Below is a small trained network, with its code and all its weights. Each question gives an input and a class and asks what happens when units are switched off, that is, made to give their printed mean instead of their output.

import numpy as np


def w(rows, s, z=0):
    codes = np.array(rows[::2]) - 128.0
    scale = np.full(codes.shape[1], s)
    scale[-1] = z or s
    return codes * scale


def f(y):
    return y / 2 * (1 + np.tanh(0.7978845608 * (y + 0.044715 * y**3)))


def log_softmax(a):
    a = a - a.max(-1, keepdims=True)
    return a - np.log(np.exp(a).sum(-1, keepdims=True))


def net(x, mask):
    res = np.array(x, float).reshape(1, 7) / 4 @ E
    y = f(res @ A[0][:, :-1].T + A[0][:, -1])
    res = res + np.where(mask, y, B[0][:, -1]) @ B[0][:, :-1]
    return log_softmax(res[-1] @ U[:, :-1].T + U[:, -1])


A, B = {}, {}
E = w([
[126,132,130,127,133],'x0',
[116,118,108,5,90],'x1',
[2,72,119,154,49],'x2',
[79,70,187,92,228],'x3',
[200,68,176,130,78],'x4',
[124,132,128,127,128],'x5',
[128,130,129,128,126],'x6',
],0.0077)
A[0] = w([
[88,47,75,186,95,110],'N1',
[110,214,146,171,92,224],'N2',
[53,101,149,130,103,167],'N3',
[195,55,203,144,58,215],'N4',
[114,135,79,10,99,170],'N5',
[177,176,126,97,167,86],'N6',
[162,153,61,138,67,92],'N7',
[149,174,56,167,99,116],'N8',
[74,188,80,131,174,157],'N9',
[70,95,135,138,97,59],'N10',
[156,74,182,145,89,227],'N11',
[142,99,107,101,232,63],'N12',
[112,60,113,115,193,127],'N13',
[188,176,141,98,156,96],'N14',
[101,107,187,94,192,82],'N15',
[178,176,124,101,167,87],'N16',
[141,198,92,151,79,117],'N17',
[164,175,66,120,61,102],'N18',
[146,108,124,231,161,95],'N19',
[97,74,149,116,76,110],'N20',
[111,152,84,135,135,255],'N21',
[108,147,148,254,167,127],'N22',
[211,97,136,134,168,128],'N23',
[106,97,158,92,171,88],'N24',
],0.0092,0.0037)
B[0] = w([
[108,177,85,164,96,199],'N1',
[103,117,161,77,162,207],'N2',
[107,170,111,145,115,201],'N3',
[149,205,163,103,236,254],'N4',
[206,94,41,68,209,227],'N5',
[65,135,82,203,30,176],'N6',
[141,59,161,186,154,190],'N7',
[136,92,150,163,158,192],'N8',
[69,186,212,103,184,183],'N9',
[100,130,96,190,58,164],'N10',
[116,197,148,88,152,210],'N11',
[117,112,130,192,116,167],'N12',
[118,78,185,144,146,164],'N13',
[84,157,106,219,45,184],'N14',
[127,59,134,223,106,171],'N15',
[63,137,88,167,2,176],'N16',
[104,45,197,195,163,191],'N17',
[135,34,182,217,192,202],'N18',
[194,67,58,59,124,190],'N19',
[75,155,88,118,103,180],'N20',
[130,168,177,64,193,189],'N21',
[197,105,4,13,150,222],'N22',
[106,195,87,152,85,192],'N23',
[113,44,124,168,141,154],'N24',
],0.0062,0.0064)
U = w([
[178,66,38,84,131,53],'0',
[122,22,232,195,125,4],'1',
[82,173,107,182,12,5],'2',
[123,190,201,108,162,193],'3',
[130,143,172,115,130,235],'4',
[134,122,156,114,112,244],'5',
],0.011,0.0025)

Each question gives the input, the list of numbers given to net, and the class t.
The units are the neurons (one row each of A and B). Each row of codes is followed by its name. A weight is (code - 128) times the scale printed after its matrix; where a second scale follows, it is the last column's (A, B and U).
mask holds one flag per neuron, in row order. A switched-off neuron (its flag False) gives its mean, the last column of its row in B, instead of its output. The means were averaged over made-up inputs and are rounded, as every weight is.
A unit's drop is (log p(t) with every unit on - log p(t) with that unit switched off) / (log p(t) with every unit on - log p(t) with every unit switched off).
The circuit of an input: a set's keep is (log p(t) with only the set's units on - log p(t) with every unit switched off) / (log p(t) with every unit on - log p(t) with every unit switched off). Starting from the 12 units with the biggest drops (on a tie, the unit counted first), units are removed one at a time, each time the one whose removal leaves the highest keep (on an exact tie, the one counted first), for as long as the keep stays at least 0.8.
units of the circuit, in order: the units of the circuit, biggest drop first
most important unit: the unit with the biggest drop
top k neurons: the k neurons with the biggest drops, biggest first
drop of u: that unit's drop, to one decimal
input [-1,1,-8,-7,-7,0,3], class 2: units of the circuit, in order	N16
input [3,-6,3,1,2,-3,-8], class 0: units of the circuit, in order	N22, N19
input [-3,3,-8,8,-4,0,-2], class 1: units of the circuit, in order	N15, N12
input [-7,3,6,0,8,-4,-2], class 3: units of the circuit, in order	N4, N11
input [-1,-4,7,-8,-1,-5,-7], class 1: units of the circuit, in order	N17, N18
input [2,-4,-6,-3,-5,5,-7], class 2: units of the circuit, in order	N16, N6
input [6,0,7,-3,-8,-7,-3], class 3: units of the circuit, in order	N9, N21
input [6,-6,-4,7,8,-5,-4], class 3: top 4 neurons	N4, N11, N23, N18
input [-3,6,6,-3,-8,-5,-2], class 3: top 4 neurons	N9, N22, N21, N19
input [1,1,-3,6,0,1,1], class 1: top 2 neurons	N15, N22
input [-4,-4,4,0,-4,-2,-5], class 0: top 2 neurons	N22, N4
input [7,-8,-7,4,3,3,-8], class 0: top 2 neurons	N22, N19
input [5,7,-2,-8,-5,-8,-2], class 1: top 2 neurons	N18, N17
input [-5,-3,-6,-7,-7,-2,-2], class 1: top neuron	N17
input [6,1,6,7,8,3,5], class 3: top 3 neurons	N4, N11, N18
input [-5,3,4,-2,5,-4,-1], class 3: drop of N16	0.1
input [-6,7,-8,3,-3,-5,3], class 2: drop of N6	0.2
input [7,-8,-4,1,3,3,5], class 0: drop of N19	0.2
input [7,-2,-3,-7,1,6,-5], class 1: drop of N17	0.1
input [7,0,5,8,-6,5,-3], class 1: most important unit	N15
